Below is a small trained network, with its code and all its weights. Each question gives an input and a target symbol and asks what happens when units are switched off, that is, made to give their printed mean instead of their output.

import numpy as np


def w(rows, s, z=0):
    codes = np.array(rows[::2]) - 128.0
    scale = np.full(codes.shape[1], s)
    scale[-1] = z or s
    return codes * scale


def norm(h):
    return h / np.sqrt((h * h).mean(-1, keepdims=True) + 1e-5)


def f(y):
    return np.maximum(y, 0)


def softmax(a):
    e = np.exp(a - a.max(-1, keepdims=True))
    return e / e.sum(-1, keepdims=True)


def log_softmax(a):
    a = a - a.max(-1, keepdims=True)
    return a - np.log(np.exp(a).sum(-1, keepdims=True))


def net(x, mask):
    ids = ['ΣΦβεζημτ'.index(c) for c in x.split()]
    T = len(ids)
    res = E[ids] + P[:T]
    r = norm(res)
    for j in range(3):
        rows = slice(3 * j, 3 * j + 3)
        q, k, v = (r @ M[0][rows].T for M in (Q, K, V))
        z = softmax(np.where(np.tri(T) > 0, q @ k.T / 3**0.5, -1e9)) @ v
        o = O[0][rows]
        res = res + np.where(mask[j], z, o[:, -1]) @ o[:, :-1]
    y = f(norm(res) @ A[0][:, :-1].T + A[0][:, -1])
    res = res + np.where(mask[3:15], y, B[0][:, -1]) @ B[0][:, :-1]
    return log_softmax(norm(res)[-1] @ U[:, :-1].T + U[:, -1])


Q, K, V, O, A, B = {}, {}, {}, {}, {}, {}
E = w([
[88,103,36,69],'Σ',
[91,83,177,118],'Φ',
[86,87,176,124],'β',
[113,77,186,108],'ε',
[6,116,97,131],'ζ',
[167,221,77,115],'η',
[214,94,172,178],'μ',
[100,168,132,220],'τ',
],0.024)
P = w([
[73,2,26,165],'0',
[96,39,35,167],'1',
[108,61,60,149],'2',
[104,74,94,129],'3',
[100,99,106,121],'4',
[102,120,119,106],'5',
[103,135,135,97],'6',
[112,150,145,87],'7',
[110,161,164,78],'8',
[105,174,183,60],'9',
[106,189,208,45],'10',
[108,205,221,35],'11',
[108,238,234,31],'12',
],0.0095)
Q[0] = w([
[93,69,147,44],'h0',
[20,115,181,51],'h0',
[132,105,84,104],'h0',
[92,85,149,69],'h1',
[16,99,154,114],'h1',
[3,160,196,132],'h1',
[81,85,64,125],'h2',
[132,103,109,104],'h2',
[137,55,189,68],'h2',
],0.019)
K[0] = w([
[128,207,185,169],'h0',
[154,208,245,108],'h0',
[88,97,119,169],'h0',
[68,170,132,54],'h1',
[110,118,82,21],'h1',
[93,77,113,2],'h1',
[126,51,82,118],'h2',
[134,103,102,109],'h2',
[156,129,162,88],'h2',
],0.018)
V[0] = w([
[37,179,56,127],'h0',
[223,165,42,42],'h0',
[153,205,151,223],'h0',
[50,199,176,161],'h1',
[143,166,26,171],'h1',
[165,80,168,179],'h1',
[134,114,181,75],'h2',
[143,216,155,225],'h2',
[181,120,112,2],'h2',
],0.012)
O[0] = w([
[52,191,169,82,144],'h0',
[179,163,66,81,1],'h0',
[118,194,85,252,83],'h0',
[75,59,100,154,86],'h1',
[123,205,48,158,139],'h1',
[177,73,168,147,87],'h1',
[155,169,43,73,144],'h2',
[106,138,95,165,67],'h2',
[158,78,144,72,75],'h2',
],0.012,0.01)
A[0] = w([
[115,150,169,162,182],'n0',
[111,69,158,149,141],'n1',
[136,88,136,131,161],'n2',
[113,99,104,80,210],'n3',
[136,147,153,53,120],'n4',
[155,60,137,118,23],'n5',
[254,126,166,83,178],'n6',
[135,79,168,147,199],'n7',
[136,111,126,118,7],'n8',
[79,188,92,166,253],'n9',
[74,108,131,155,160],'n10',
[87,66,64,104,86],'n11',
],0.018,0.0061)
B[0] = w([
[110,134,4,94,203],'n0',
[135,147,39,233,201],'n1',
[113,251,117,152,168],'n2',
[119,169,194,83,203],'n3',
[114,182,162,203,201],'n4',
[142,174,161,44,154],'n5',
[229,167,2,93,178],'n6',
[138,185,60,167,210],'n7',
[132,137,161,134,128],'n8',
[195,232,198,72,251],'n9',
[208,148,114,100,206],'n10',
[166,62,45,49,155],'n11',
],0.0085,0.011)
U = w([
[48,69,59,10,148],'Σ',
[121,104,142,77,4],'Φ',
[89,165,143,162,186],'β',
[194,92,83,88,218],'ε',
[77,57,211,68,244],'ζ',
[189,74,207,52,183],'η',
[154,84,162,77,106],'μ',
[141,203,162,42,14],'τ',
],0.011,0.003)

Each question gives the input, a string of symbols that net reads in full, and the target symbol t.
The units are the heads (3 rows each of Q, K, V and O) and the neurons (one row each of A and B). Each row of codes is followed by its name. A weight is (code - 128) times the scale printed after its matrix; where a second scale follows, it is the last column's (O, A, B and U).
mask holds one flag per unit, heads first, then neurons. A switched-off unit (its flag False) gives its mean, the last column of its rows in O or B, instead of its output. The means were averaged over made-up inputs and are rounded, as every weight is.
A unit's drop is (log p(t) with every unit on - log p(t) with that unit switched off) / (log p(t) with every unit on - log p(t) with every unit switched off).
The circuit of an input: a set's keep is (log p(t) with only the set's units on - log p(t) with every unit switched off) / (log p(t) with every unit on - log p(t) with every unit switched off). Starting from the 12 units with the biggest drops (on a tie, the unit counted first), units are removed one at a time, each time the one whose removal leaves the highest keep (on an exact tie, the one counted first), for as long as the keep stays at least 0.8.
circuit, biggest first: the units of the circuit, biggest drop first
unit that matters most: the unit with the biggest drop
k most important neurons: the k neurons with the biggest drops, biggest first
heads that matter: for each layer, one digit per head in row order, 1 if its drop is at least 0.15 and else 0, layers parted by /
drop when u is switched off: that unit's drop, to one decimal
input τ β τ η, target β: unit that matters most	h2
input β τ β, target β: heads that matter	010
input β β ε Φ β, target η: heads that matter	011
input β ε β, target η: heads that matter	111
input β η β τ τ τ τ η β μ β ε Φ, target η: circuit, biggest first	[h1, h0]
input β β τ β β β Φ Φ β β β ζ, target Σ: circuit, biggest first	[h1, n11]
input τ η ζ τ β β, target β: heads that matter	110
input μ μ β β β η β β Φ ζ μ, target ε: heads that matter	000
input β η Φ β ε Φ μ ζ β β, target Σ: circuit, biggest first	[h1, n9, h2]
input τ β Σ, target τ: heads that matter	110
input ε μ Σ Φ μ β ε, target ε: 2 most important neurons	[n6, n9]
input τ τ β Φ ε ζ η β Φ β β, target ζ: 2 most important neurons	[n9, n0]
input β β μ Φ, target ε: heads that matter	100
input β ε ε, target η: heads that matter	110
input ε ε β Φ Σ μ Σ, target ε: heads that matter	100
input β ε Φ, target η: circuit, biggest first	[h1]
input μ β β β β β μ ζ, target ε: heads that matter	100
input ζ μ ζ, target ε: 2 most important neurons	[n11, n10]
input η Φ ζ β, target Σ: heads that matter	010
input β ε β β μ β, target ε: circuit, biggest first	[h0]
input β ζ β τ τ τ ζ ε, target β: 2 most important neurons	[n1, n6]
input β β β β Σ β μ ε, target ε: drop when h0 is switched off	1.1
input β η τ ε β μ ε β β β β Φ, target ζ: drop when h1 is switched off	1.4
input β τ Φ, target β: drop when h0 is switched off	0.4
input τ β μ τ β Φ β Φ, target ζ: drop when n9 is switched off	0.3
